In the rows, zero is written as 128.
Each row has a class, written as a number after it.
[ 78 147 135  90 137 141 130 160 108  71 138 172 172 140 173  78 132 133
  69 102 190 134  84 151 100  93 158 173 135 164 145 130 103 203 154 121
 108 130 131 139 182 121 185 125 189 152 112 108 118 144 144] => 1
[101 130 161  85 124 137  79 154 135  79 148 136 128  96 167  81 124 148
 107 100 162 132 136 117 127  92 106 183 104 114 132  73 139 157 160 123
 114 126 138 142 144 103 132 132 143 147 121 112 128 111 117] => 1
[114 149 165  77 139 155  80 171  88  63 133 164 218  98 115 115 150 135
  98 115 170 130 138 110 117 123 129 186 126 135 159 125 110 148 150  65
 134 172 170 161 172  92 142 138 165 165 169  90  88  86  92] => 1
[124 112 165  62 125 169  97 184  97  88 147 163 212 119 140 129 147 143
  79 115 171 127 164  95 150 135 131 190 127 127 158 121 156 163 165  53
 123 136 143 155 193  92 137 133 186 155 162  80 114 103  92] => 0
[115 143 137  87 134 169  72 159  91  64 150 168 182 139 201 131 135 120
  85 129 182 140 158 105 131 126  99 190 140 134 144 130 111 139 151 135
 120 113 145 129 163 104 130 130 151 132 125 102 106 123 106] => 1
[114 136 160  82 127 154  99 167 121  89 162 137 217 129 160 123 138 140
  88 100 178 133 167 109 141 135 128 183 130 140 152 125 167 172 171  72
 146 124  86 140 181 104 101 128 173 153 149  89 107 127 103] => 0
[135 147 183  95 139 136  89 149 113 106 156 163 214 124 124 176 138 143
 115 115 175 103 130 107 106 133 111 155 136 130 177 126 143 101 152  60
 127 116 150 176 158 100 134 137 158 170 172  77  89 107  92] => 0
[122 147 185  98 135 167  77 156  97  86 150 142 203 132 142 100 147 123
  98  88 185 135 137 121 135 127 174 195 135 110 145 121 118  93 149  86
 142 123 165 117 163  95 128 122 143 165 144 103  96 109 108] => 1
[109 153 164  67 130 153  87 181  98  60 145 146 220 118 121 100 151 119
  96  97 202 127  94 115 116 107 154 231  63 134 149 126 110 121 139  51
 123 147 163 151 194 107 138 124 178 181 166 100  86 117  99] => 1
[110 142 163 116 123 123  73 141 103 100 157 148 120 139 151  99 134 128
 113 104 153 117 150 114 109 112 115 160 150 111 134 120 146 143 162 155
 129 146 155 160 137 125 129 121 142 131 148 113 100 115 136] => 1
[101 144 163  93 119 142 108 153 131  84 141 114 179 131 155  89 151 117
 101 107 188 127 126 123 118 117 157 179 116 111 138 134 107 154 134 116
 115 132 137 148 158 120 131 133 137 100 134 111 110 107 125] => 1
[ 93 142 187  61 117 144 121 158 112  86 134 138 228 141 120 130 135 126
  92  96 206 128 144 116 152 122 144 153  78  94 166 125 122 168 139  55
 128 134 167 200 179 109 127 122 134 162 143 112  86 117 105] => 0
[117 133 144 103 121 143  89 178 163  99 144 140 163  81 161 127 138 127
  92 133 150 144 153 114 131 130 113 184 134 119 133 128 143 148 141 117
 122 140 133 128 148 110 125 124 156 130 151 121  95 122 115] => 1
[ 97 130 164  98 122 152 100 167 106  67 168 169 187 140 186 132 162 139
  90 100 166 121 228 106 147 145 112 175 143 134 162 126 172 178 176  86
 133 136 157 167 191  87 144 125 174 146 137 102 101  85  92] => 0
[127 129 163  99 129 116  86 146 123  93 141 176 128 136 151 117 143 140
  99 101 146 138 174 113 149 148 114 159 129 125 131 137 181 172 172  99
 145 107 111 122 154 113 135 109 163 148 144 107 142 110 133] => 0
